Here is a tiny trained network, its code and every weight. The questions are about switching its units off for an input and a class, where a switched-off unit gives its printed mean instead of its output.

import numpy as np


def w(rows, s, z=0):
    codes = np.array(rows[::2]) - 128.0
    scale = np.full(codes.shape[1], s)
    scale[-1] = z or s
    return codes * scale


def f(y):
    return y / 2 * (1 + np.tanh(0.7978845608 * (y + 0.044715 * y**3)))


def log_softmax(a):
    a = a - a.max(-1, keepdims=True)
    return a - np.log(np.exp(a).sum(-1, keepdims=True))


def net(x, mask):
    res = np.array(x, float).reshape(1, 8) / 4 @ E
    y = f(res @ A[0][:, :-1].T + A[0][:, -1])
    res = res + np.where(mask, y, B[0][:, -1]) @ B[0][:, :-1]
    return log_softmax(res[-1] @ U[:, :-1].T + U[:, -1])


A, B = {}, {}
E = w([
[136,198,160,102,235,66],'x0',
[120,131,128,132,144,148],'x1',
[63,221,97,73,92,149],'x2',
[129,131,127,125,124,125],'x3',
[127,129,127,129,131,135],'x4',
[60,160,251,182,80,132],'x5',
[33,35,137,82,156,115],'x6',
[125,131,131,126,138,148],'x7',
],0.011)
A[0] = w([
[64,50,122,95,151,82,34],'neuron 0',
[162,116,100,122,48,163,82],'neuron 1',
[196,46,167,175,183,112,123],'neuron 2',
[177,129,19,44,192,127,28],'neuron 3',
[62,200,54,73,102,122,8],'neuron 4',
[146,89,12,141,117,116,85],'neuron 5',
[105,155,129,142,212,77,13],'neuron 6',
[161,190,151,118,184,101,5],'neuron 7',
[207,181,110,189,108,130,64],'neuron 8',
[156,166,146,86,186,59,28],'neuron 9',
],0.011,0.0024)
B[0] = w([
[56,123,55,113,215,47,197],'neuron 0',
[128,59,97,199,145,132,186],'neuron 1',
[170,160,147,1,58,148,232],'neuron 2',
[114,160,220,163,151,81,246],'neuron 3',
[223,98,142,42,101,166,192],'neuron 4',
[130,117,205,171,132,113,208],'neuron 5',
[185,50,111,160,93,154,188],'neuron 6',
[103,63,94,153,139,144,195],'neuron 7',
[57,173,31,70,228,17,219],'neuron 8',
[154,34,136,208,155,185,201],'neuron 9',
],0.0089,0.012)
U = w([
[61,149,42,97,194,54,96],'0',
[144,35,85,208,123,139,63],'1',
[179,138,147,23,111,122,90],'2',
[74,176,248,178,138,70,124],'3',
[103,135,138,123,151,101,254],'4',
],0.011,0.0079)

Each question gives the input, the list of numbers given to net, and the class t.
The units are the neurons (one row each of A and B). Each row of codes is followed by its name. A weight is (code - 128) times the scale printed after its matrix; where a second scale follows, it is the last column's (A, B and U).
mask holds one flag per neuron, in row order. A switched-off neuron (its flag False) gives its mean, the last column of its row in B, instead of its output. The means were averaged over made-up inputs and are rounded, as every weight is.
A unit's drop is (log p(t) with every unit on - log p(t) with that unit switched off) / (log p(t) with every unit on - log p(t) with every unit switched off).
The circuit of an input: a set's keep is (log p(t) with only the set's units on - log p(t) with every unit switched off) / (log p(t) with every unit on - log p(t) with every unit switched off). Starting from all 10 units, units are removed one at a time, each time the one whose removal leaves the highest keep (on an exact tie, the one counted first), for as long as the keep stays at least 0.8.
units of the circuit, in order: the units of the circuit, biggest drop first
most important unit: the unit with the biggest drop
top k neurons: the k neurons with the biggest drops, biggest first
drop when u is switched off: that unit's drop, to one decimal
input [8,-7,1,-7,-2,-6,-3,7], class 1: most important unit : neuron 9
input [4,3,-1,1,-4,-3,-3,2], class 1: top 4 neurons : (neuron 9; neuron 0; neuron 7; neuron 6)
input [5,0,5,-2,-4,0,0,0], class 1: top 2 neurons : (neuron 2; neuron 9)
input [7,2,-3,-1,4,5,4,-7], class 1: units of the circuit, in order : (neuron 6; neuron 9)
input [-3,-7,3,-7,-5,-7,-4,5], class 3: top 2 neurons : (neuron 3; neuron 5)
input [6,0,-5,-5,3,-7,6,7], class 3: top 2 neurons : (neuron 3; neuron 8)
input [4,-2,4,-7,-7,-1,-2,0], class 1: units of the circuit, in order : (neuron 2; neuron 9; neuron 8)
input [3,8,6,-4,4,6,-2,-4], class 2: units of the circuit, in order : (neuron 4; neuron 3)
input [-7,3,5,-4,-2,1,-1,5], class 1: top 4 neurons : (neuron 1; neuron 2; neuron 8; neuron 3)
input [7,1,3,-3,4,3,-5,-6], class 1: units of the circuit, in order : (neuron 9; neuron 7)
input [1,6,8,-4,-2,4,-5,-2], class 2: top 2 neurons : (neuron 4; neuron 0)
input [2,8,-5,2,0,6,-6,-1], class 0: top 2 neurons : (neuron 8; neuron 3)
input [7,3,5,3,1,0,-4,-6], class 1: units of the circuit, in order : (neuron 9; neuron 6)
input [4,6,3,3,8,4,8,-6], class 0: units of the circuit, in order : (neuron 0)
input [6,4,6,-2,6,4,-7,1], class 0: top 2 neurons : (neuron 8; neuron 2)
input [-2,-6,5,8,6,6,8,-3], class 0: top 2 neurons : (neuron 0; neuron 3)
input [0,-2,-7,-3,-3,-4,-5,-1], class 2: top 2 neurons : (neuron 2; neuron 0)
input [3,-3,-6,7,-8,6,-3,-7], class 4: top 2 neurons : (neuron 3; neuron 4)
input [2,-4,-6,-1,4,-8,7,0], class 3: top 3 neurons : (neuron 3; neuron 5; neuron 8)
input [-1,4,-8,-4,-6,0,1,2], class 2: units of the circuit, in order : (neuron 2)
input [2,-3,1,-8,2,6,6,5], class 0: top 4 neurons : (neuron 0; neuron 3; neuron 5; neuron 9)
input [-7,3,-1,-4,5,-6,-7,3], class 0: top 3 neurons : (neuron 8; neuron 9; neuron 6)
input [3,-3,6,1,1,1,5,-2], class 2: top 2 neurons : (neuron 4; neuron 8)
input [-5,-3,6,-6,-6,-1,3,3], class 2: drop when neuron 8 is switched off : 0.3
input [4,-1,7,8,7,-7,0,1], class 2: drop when neuron 4 is switched off : 2.2
input [0,7,0,2,0,5,-8,3], class 0: drop when neuron 2 is switched off : 0.0
input [0,4,6,5,5,3,0,-2], class 2: units of the circuit, in order : (neuron 4)
input [7,1,-1,4,8,7,-8,-5], class 0: drop when neuron 8 is switched off : 0.9
